Below are the code and all the weights of a small trained network. Each question names an input and a target symbol and asks about switching units off, where a switched-off unit gives its printed mean instead of its output.

import numpy as np


def w(rows, s, z=0):
    codes = np.array(rows[::2]) - 128.0
    scale = np.full(codes.shape[1], s)
    scale[-1] = z or s
    return codes * scale


def f(y):
    return y / 2 * (1 + np.tanh(0.7978845608 * (y + 0.044715 * y**3)))


def softmax(a):
    e = np.exp(a - a.max(-1, keepdims=True))
    return e / e.sum(-1, keepdims=True)


def log_softmax(a):
    a = a - a.max(-1, keepdims=True)
    return a - np.log(np.exp(a).sum(-1, keepdims=True))


def net(x, mask):
    ids = ['βγηθμσ'.index(c) for c in x.split()]
    T = len(ids)
    res = E[ids] + P[:T]
    r = res
    for j in range(3):
        rows = slice(2 * j, 2 * j + 2)
        q, k, v = (r @ M[0][rows].T for M in (Q, K, V))
        z = softmax(np.where(np.tri(T) > 0, q @ k.T / 2**0.5, -1e9)) @ v
        o = O[0][rows]
        res = res + np.where(mask[j], z, o[:, -1]) @ o[:, :-1]
    y = f(res @ A[0][:, :-1].T + A[0][:, -1])
    res = res + np.where(mask[3:11], y, B[0][:, -1]) @ B[0][:, :-1]
    return log_softmax(res[-1] @ U[:, :-1].T + U[:, -1])


Q, K, V, O, A, B = {}, {}, {}, {}, {}, {}
E = w([
[196,138,119,58,109],'β',
[205,88,55,114,117],'γ',
[190,10,42,171,113],'η',
[204,64,56,77,180],'θ',
[123,2,196,51,137],'μ',
[163,183,11,179,100],'σ',
],0.0085)
P = w([
[220,92,152,146,47],'0',
[255,107,24,166,199],'1',
[129,59,77,49,75],'2',
[210,194,130,117,170],'3',
[97,71,50,51,100],'4',
[153,201,157,114,186],'5',
[65,79,50,77,106],'6',
[88,214,185,127,181],'7',
[87,89,23,97,97],'8',
[110,155,208,135,190],'9',
],0.0096)
Q[0] = w([
[164,104,154,126,154],'h1',
[84,134,115,135,114],'h1',
[78,127,67,96,117],'h2',
[100,25,74,3,95],'h2',
[161,72,85,78,142],'h3',
[148,97,187,124,166],'h3',
],0.011)
K[0] = w([
[180,144,119,176,142],'h1',
[81,69,151,83,118],'h1',
[58,134,104,137,101],'h2',
[31,178,123,157,142],'h2',
[9,112,194,109,155],'h3',
[133,46,138,110,58],'h3',
],0.011)
V[0] = w([
[200,196,80,125,182],'h1',
[108,101,76,167,220],'h1',
[147,228,66,212,28],'h2',
[99,137,214,73,218],'h2',
[103,131,163,127,70],'h3',
[189,125,2,140,170],'h3',
],0.0072)
O[0] = w([
[179,240,119,168,121,201],'h1',
[100,125,68,133,189,135],'h1',
[33,254,87,182,46,3],'h2',
[153,90,227,140,161,73],'h2',
[90,123,146,108,92,117],'h3',
[197,206,80,177,136,175],'h3',
],0.0082,0.0042)
A[0] = w([
[17,149,84,113,58,173],'n1',
[72,160,118,104,2,251],'n2',
[162,94,127,118,134,148],'n3',
[171,138,38,148,85,182],'n4',
[192,61,124,133,157,204],'n5',
[93,50,140,46,133,152],'n6',
[116,134,137,117,118,103],'n7',
[52,41,124,64,22,43],'n8',
],0.0088,0.0019)
B[0] = w([
[32,206,133,154,128,144],'n1',
[50,223,226,164,45,148],'n2',
[136,189,81,134,132,186],'n3',
[79,8,195,173,223,214],'n4',
[134,191,70,165,105,254],'n5',
[82,45,203,41,125,241],'n6',
[114,111,160,131,111,120],'n7',
[119,185,2,64,140,193],'n8',
],0.0071,0.0094)
U = w([
[178,155,192,123,89,181],'β',
[110,75,254,143,168,112],'γ',
[111,69,120,169,98,1],'η',
[189,137,38,171,143,119],'θ',
[155,130,55,84,138,208],'μ',
[39,166,112,127,143,43],'σ',
],0.008,0.0049)

Each question gives the input, a string of symbols that net reads in full, and the target symbol t.
The units are the heads (2 rows each of Q, K, V and O) and the neurons (one row each of A and B). Each row of codes is followed by its name. A weight is (code - 128) times the scale printed after its matrix; where a second scale follows, it is the last column's (O, A, B and U).
mask holds one flag per unit, heads first, then neurons. A switched-off unit (its flag False) gives its mean, the last column of its rows in O or B, instead of its output. The means were averaged over made-up inputs and are rounded, as every weight is.
A unit's drop is (log p(t) with every unit on - log p(t) with that unit switched off) / (log p(t) with every unit on - log p(t) with every unit switched off).
The circuit of an input: a set's keep is (log p(t) with only the set's units on - log p(t) with every unit switched off) / (log p(t) with every unit on - log p(t) with every unit switched off). Starting from all 11 units, units are removed one at a time, each time the one whose removal leaves the highest keep (on an exact tie, the one counted first), for as long as the keep stays at least 0.8.
units of the circuit, in order: the units of the circuit, biggest drop first
most important unit: the unit with the biggest drop
top k neurons: the k neurons with the biggest drops, biggest first
drop of u: that unit's drop, to one decimal
input σ μ μ β σ μ η, target σ: units of the circuit, in order : h2, n1, n2
input β σ β, target σ: units of the circuit, in order : h2, n2
input μ μ η μ σ μ μ θ σ, target σ: units of the circuit, in order : h2, n1
input η μ σ β θ γ μ σ μ, target σ: units of the circuit, in order : h2, n1
input μ σ μ θ μ μ σ β θ, target σ: units of the circuit, in order : h2, n1, n2
input θ μ σ μ θ η β σ θ, target σ: units of the circuit, in order : h2, n1
input β β γ σ γ, target σ: top 2 neurons : n1, n2
input β θ σ β σ β μ β β, target σ: top 2 neurons : n2, n1
input σ μ η, target σ: most important unit : h2
input μ μ μ θ θ μ μ β σ, target σ: units of the circuit, in order : h2, n1, n2
input γ σ γ μ, target θ: top 2 neurons : n6, n2
input θ β θ, target θ: drop of n6 : 0.4
input μ μ σ μ γ, target σ: drop of h2 : 1.1
input θ γ β μ, target θ: drop of n3 : 0.0
